Below are the code and all the weights of a small trained network. Each question names an input and a class and asks about switching units off, where a switched-off unit gives its printed mean instead of its output.

import numpy as np


def w(rows, s, z=0):
    codes = np.array(rows[::2]) - 128.0
    scale = np.full(codes.shape[1], s)
    scale[-1] = z or s
    return codes * scale


def norm(h):
    return h / np.sqrt((h * h).mean(-1, keepdims=True) + 1e-5)


def f(y):
    return np.maximum(y, 0)


def log_softmax(a):
    a = a - a.max(-1, keepdims=True)
    return a - np.log(np.exp(a).sum(-1, keepdims=True))


def net(x, mask):
    res = np.array(x, float).reshape(1, 7) / 4 @ E
    u = 0
    for l in range(3):
        y = f(norm(res) @ A[l][:, :-1].T + A[l][:, -1])
        res = res + np.where(mask[u : u + 6], y, B[l][:, -1]) @ B[l][:, :-1]
        u += 6
    return log_softmax(norm(res)[-1] @ U[:, :-1].T + U[:, -1])


A, B = {}, {}
E = w([
[70,174,181,99,137,176,52,85,174,65,162,145],'x0',
[158,57,120,194,155,143,132,107,37,173,47,139],'x1',
[123,228,14,193,10,121,175,119,159,205,155,123],'x2',
[243,61,71,108,109,187,3,130,201,167,139,10],'x3',
[119,209,201,89,140,26,124,147,131,156,72,121],'x4',
[116,96,116,100,188,48,123,108,101,121,124,132],'x5',
[127,90,168,172,78,66,155,90,99,115,130,28],'x6',
],0.005)
A[0] = w([
[85,119,144,122,167,176,141,111,123,92,163,161,54],'0.n1',
[75,158,243,145,104,121,95,109,135,88,145,98,4],'0.n2',
[85,150,160,102,152,172,137,106,153,98,176,195,59],'0.n3',
[138,93,130,81,150,119,85,131,157,88,159,111,33],'0.n4',
[86,117,148,72,163,79,134,115,120,115,154,158,105],'0.n5',
[85,230,178,72,144,62,123,144,176,119,130,180,93],'0.n6',
],0.011,0.0023)
B[0] = w([
[123,186,141,74,55,119,78,130,187,112,44,168,184],'0.n1',
[111,169,233,194,100,114,102,77,208,61,128,70,208],'0.n2',
[56,98,120,122,94,149,87,195,91,102,49,107,205],'0.n3',
[182,125,126,150,159,114,134,90,85,207,219,51,194],'0.n4',
[133,170,53,202,139,75,151,110,192,57,113,137,192],'0.n5',
[95,117,1,131,96,55,48,176,30,163,128,187,255],'0.n6',
],0.006,0.0091)
A[1] = w([
[184,139,191,127,146,73,111,115,85,200,103,74,202],'1.n1',
[86,113,175,90,184,157,46,150,101,88,168,154,7],'1.n2',
[186,99,116,83,127,168,4,128,144,143,136,70,115],'1.n3',
[117,128,140,99,119,216,99,120,126,110,163,213,26],'1.n4',
[134,158,194,117,105,152,117,114,201,114,100,92,33],'1.n5',
[94,140,183,82,137,168,134,104,161,73,213,111,89],'1.n6',
],0.012,0.0018)
B[1] = w([
[67,119,191,68,119,127,96,196,101,152,67,142,193],'1.n1',
[173,200,48,174,105,114,154,89,145,112,154,100,164],'1.n2',
[147,109,159,136,208,190,254,89,150,168,200,155,254],'1.n3',
[134,153,56,59,76,97,38,147,108,97,61,114,155],'1.n4',
[120,131,139,188,42,178,62,61,197,75,140,104,166],'1.n5',
[102,71,209,201,154,113,96,123,144,174,113,167,157],'1.n6',
],0.0073,0.012)
A[2] = w([
[123,134,195,91,152,10,108,127,145,132,131,78,190],'2.n1',
[132,195,54,128,78,138,176,129,143,180,209,130,8],'2.n2',
[79,177,132,85,97,18,77,158,126,76,116,87,2],'2.n3',
[180,72,156,136,193,66,139,133,114,116,126,156,147],'2.n4',
[143,201,94,101,83,120,91,119,169,146,147,68,11],'2.n5',
[131,161,61,157,159,151,110,92,162,66,141,164,28],'2.n6',
],0.013,0.0009)
B[2] = w([
[127,174,98,75,16,104,133,173,130,71,36,158,178],'2.n1',
[221,205,104,104,47,171,193,144,135,135,163,143,225],'2.n2',
[114,2,129,238,129,111,118,181,60,240,203,207,248],'2.n3',
[87,169,71,104,211,110,41,94,148,66,149,112,162],'2.n4',
[142,128,96,116,208,139,146,51,128,63,106,89,183],'2.n5',
[150,186,123,70,105,29,186,165,86,124,85,76,185],'2.n6',
],0.0092,0.013)
U = w([
[105,118,159,27,167,117,125,188,108,118,35,99,61],'0',
[91,142,88,126,201,121,62,85,127,50,102,92,41],'1',
[74,111,71,197,55,50,97,207,51,143,98,194,248],'2',
[211,190,79,130,77,198,220,122,144,151,173,112,163],'3',
[134,59,182,136,255,209,166,104,165,170,202,107,149],'4',
[93,122,228,194,63,149,77,81,206,68,103,68,34],'5',
],0.0087,0.0017)

Each question gives the input, the list of numbers given to net, and the class t.
The units are the neurons (one row each of A and B). Each row of codes is followed by its name. A weight is (code - 128) times the scale printed after its matrix; where a second scale follows, it is the last column's (A, B and U).
mask holds one flag per neuron, layer by layer. A switched-off neuron (its flag False) gives its mean, the last column of its row in B, instead of its output. The means were averaged over made-up inputs and are rounded, as every weight is.
A unit's drop is (log p(t) with every unit on - log p(t) with that unit switched off) / (log p(t) with every unit on - log p(t) with every unit switched off).
The circuit of an input: a set's keep is (log p(t) with only the set's units on - log p(t) with every unit switched off) / (log p(t) with every unit on - log p(t) with every unit switched off). Starting from the 12 units with the biggest drops (on a tie, the unit counted first), units are removed one at a time, each time the one whose removal leaves the highest keep (on an exact tie, the one counted first), for as long as the keep stays at least 0.8.
units of the circuit, in order: the units of the circuit, biggest drop first
top k neurons: the k neurons with the biggest drops, biggest first
top k neurons in layer l: the k neurons of layer l with the biggest drops, biggest first
input [-2,4,-6,1,-4,-8,-2], class 3: top 2 neurons in layer 1 : [1.n3; 1.n2]
input [8,4,-1,0,5,-3,7], class 5: units of the circuit, in order : [0.n2]
input [-8,-8,-7,4,-6,2,-4], class 4: top 3 neurons : [0.n4; 0.n6; 1.n3]
input [6,7,2,1,2,-4,-2], class 5: units of the circuit, in order : [0.n6; 1.n5]
input [7,-4,-7,7,-1,2,-7], class 3: top 2 neurons in layer 0 : [0.n3; 0.n1]
input [-7,4,2,4,-6,-4,8], class 4: units of the circuit, in order : [0.n6; 2.n1]
input [3,8,3,5,7,0,5], class 0: top 2 neurons in layer 1 : [1.n1; 1.n3]
input [-4,-4,7,-3,-5,4,-6], class 3: top 2 neurons : [2.n2; 1.n1]
input [4,7,0,6,5,-6,-5], class 4: top 2 neurons : [1.n3; 1.n1]
input [-1,-3,-6,1,-5,-4,-2], class 3: top 2 neurons in layer 1 : [1.n2; 1.n3]
input [2,1,-4,-8,-2,-8,4], class 5: top 2 neurons in layer 0 : [0.n2; 0.n1]
input [5,5,1,2,-3,-3,5], class 5: top 2 neurons : [0.n6; 1.n5]
input [8,-3,-6,6,-5,6,-7], class 3: top 2 neurons : [1.n2; 1.n3]
input [5,-7,1,8,-2,-8,4], class 4: units of the circuit, in order : [1.n3; 1.n6]
input [-4,7,-3,0,3,-1,-2], class 0: units of the circuit, in order : [2.n3]
input [-8,2,-6,-1,-6,-5,5], class 1: units of the circuit, in order : [2.n4; 2.n3]
input [-1,-1,-8,1,-6,-7,2], class 4: top 4 neurons : [1.n3; 0.n6; 0.n4; 1.n6]
input [-1,-1,3,0,-7,8,6], class 3: top 2 neurons in layer 1 : [1.n1; 1.n6]
input [-6,1,-7,-2,0,7,-3], class 1: top 2 neurons : [2.n4; 0.n5]
input [-3,-1,-1,5,-8,6,-5], class 4: units of the circuit, in order : [1.n3]
input [0,0,0,4,-1,7,-5], class 4: top 2 neurons : [1.n3; 0.n4]
input [-3,-7,3,5,7,-8,7], class 5: top 4 neurons : [1.n5; 0.n6; 1.n1; 0.n2]
input [7,-5,3,7,-8,-3,0], class 4: top 4 neurons in layer 0 : [0.n6; 0.n4; 0.n5; 0.n1]
